Here is a tiny trained network, its code and every weight. The questions are about switching its units off for an input and a target symbol, where a switched-off unit gives its printed mean instead of its output.

import numpy as np


def w(rows, s, z=0):
    codes = np.array(rows[::2]) - 128.0
    scale = np.full(codes.shape[1], s)
    scale[-1] = z or s
    return codes * scale


def f(y):
    return y / 2 * (1 + np.tanh(0.7978845608 * (y + 0.044715 * y**3)))


def softmax(a):
    e = np.exp(a - a.max(-1, keepdims=True))
    return e / e.sum(-1, keepdims=True)


def log_softmax(a):
    a = a - a.max(-1, keepdims=True)
    return a - np.log(np.exp(a).sum(-1, keepdims=True))


def net(x, mask):
    ids = ['αγδηλπω'.index(c) for c in x.split()]
    T = len(ids)
    res = E[ids] + P[:T]
    q, k, v = (res @ M[0].T for M in (Q, K, V))
    z = softmax(np.where(np.tri(T) > 0, q @ k.T / 2**0.5, -1e9)) @ v
    res = res + np.where(mask[0], z, O[0][:, -1]) @ O[0][:, :-1]
    y = f(res @ A[0][:, :-1].T + A[0][:, -1])
    res = res + np.where(mask[1:9], y, B[0][:, -1]) @ B[0][:, :-1]
    return log_softmax(res[-1] @ U[:, :-1].T + U[:, -1])


Q, K, V, O, A, B = {}, {}, {}, {}, {}, {}
E = w([
[80,145,75,136],'α',
[204,50,251,203],'γ',
[128,132,177,127],'δ',
[89,140,127,119],'η',
[64,190,108,95],'λ',
[105,192,171,91],'π',
[110,99,69,174],'ω',
],0.021)
P = w([
[41,174,223,222],'0',
[63,101,229,181],'1',
[213,221,94,169],'2',
[70,89,248,130],'3',
[199,181,83,144],'4',
[69,64,231,117],'5',
[187,170,74,121],'6',
[70,71,234,120],'7',
[169,153,68,104],'8',
[65,91,233,148],'9',
],0.012)
Q[0] = w([
[63,151,152,174],'h1',
[4,76,199,115],'h1',
],0.016)
K[0] = w([
[72,198,133,186],'h1',
[87,193,171,246],'h1',
],0.012)
V[0] = w([
[150,60,65,214],'h1',
[49,198,12,44],'h1',
],0.011)
O[0] = w([
[121,3,126,94,40],'h1',
[56,115,106,126,2],'h1',
],0.023,0.0066)
A[0] = w([
[169,69,103,117,141],'n1',
[111,168,91,97,44],'n2',
[149,76,165,156,164],'n3',
[108,3,107,126,131],'n4',
[58,97,153,150,38],'n5',
[48,109,214,161,134],'n6',
[119,177,104,55,87],'n7',
[95,137,151,166,2],'n8',
],0.015,0.0088)
B[0] = w([
[142,159,91,155,220],'n1',
[248,64,142,117,189],'n2',
[70,162,95,92,247],'n3',
[152,189,160,111,203],'n4',
[210,38,212,64,177],'n5',
[131,130,22,140,241],'n6',
[183,139,106,200,200],'n7',
[211,116,130,173,171],'n8',
],0.011,0.014)
U = w([
[154,80,99,95,204],'α',
[182,122,169,102,89],'γ',
[114,161,244,132,211],'δ',
[92,176,96,125,244],'η',
[172,90,103,162,3],'λ',
[152,136,179,186,11],'π',
[113,181,123,44,80],'ω',
],0.011,0.0067)

Each question gives the input, a string of symbols that net reads in full, and the target symbol t.
The units are the heads (2 rows each of Q, K, V and O) and the neurons (one row each of A and B). Each row of codes is followed by its name. A weight is (code - 128) times the scale printed after its matrix; where a second scale follows, it is the last column's (O, A, B and U).
mask holds one flag per unit, heads first, then neurons. A switched-off unit (its flag False) gives its mean, the last column of its rows in O or B, instead of its output. The means were averaged over made-up inputs and are rounded, as every weight is.
A unit's drop is (log p(t) with every unit on - log p(t) with that unit switched off) / (log p(t) with every unit on - log p(t) with every unit switched off).
The circuit of an input: a set's keep is (log p(t) with only the set's units on - log p(t) with every unit switched off) / (log p(t) with every unit on - log p(t) with every unit switched off). Starting from all 9 units, units are removed one at a time, each time the one whose removal leaves the highest keep (on an exact tie, the one counted first), for as long as the keep stays at least 0.8.
units of the circuit, in order: the units of the circuit, biggest drop first
most important unit: the unit with the biggest drop
k most important neurons: the k neurons with the biggest drops, biggest first
drop of u: that unit's drop, to one decimal
input λ η δ π λ λ ω π π, target π: 4 most important neurons	(n7, n2, n3, n6)
input λ δ λ γ, target λ: most important unit	n6
input ω δ η α, target ω: units of the circuit, in order	(n4, h1, n3)
input π γ λ λ η η α δ, target π: units of the circuit, in order	(h1, n3, n8, n7)
input ω π λ η ω π, target ω: 2 most important neurons	(n4, n3)
input η γ γ η η π, target η: units of the circuit, in order	(h1, n5)
input α η η α α ω, target α: 3 most important neurons	(n5, n6, n3)
input δ α α, target α: 2 most important neurons	(n5, n3)
input η π π η η ω α ω γ π, target η: units of the circuit, in order	(n6, h1)
input α π η η δ λ γ ω γ δ, target α: units of the circuit, in order	(h1, n6, n5)
input γ ω γ δ λ, target λ: units of the circuit, in order	(n7, n3)
input α α η γ, target α: 2 most important neurons	(n6, n5)
input λ γ η η, target λ: 3 most important neurons	(n6, n2, n8)
input λ η α δ, target λ: most important neuron	(n6)
input η ω π δ π ω, target η: 2 most important neurons	(n2, n5)
input η γ π γ δ π η δ π γ, target η: 2 most important neurons	(n6, n3)
input λ η ω η η δ δ η π π, target λ: 3 most important neurons	(n6, n2, n8)
input λ δ γ α α η γ α, target λ: 2 most important neurons	(n2, n6)
input α η γ ω, target α: drop of n5	1.3
input η π γ δ, target η: drop of n6	0.4
input γ δ γ π α π, target γ: drop of h1	2.1
input η ω γ λ π, target π: most important neuron	(n7)
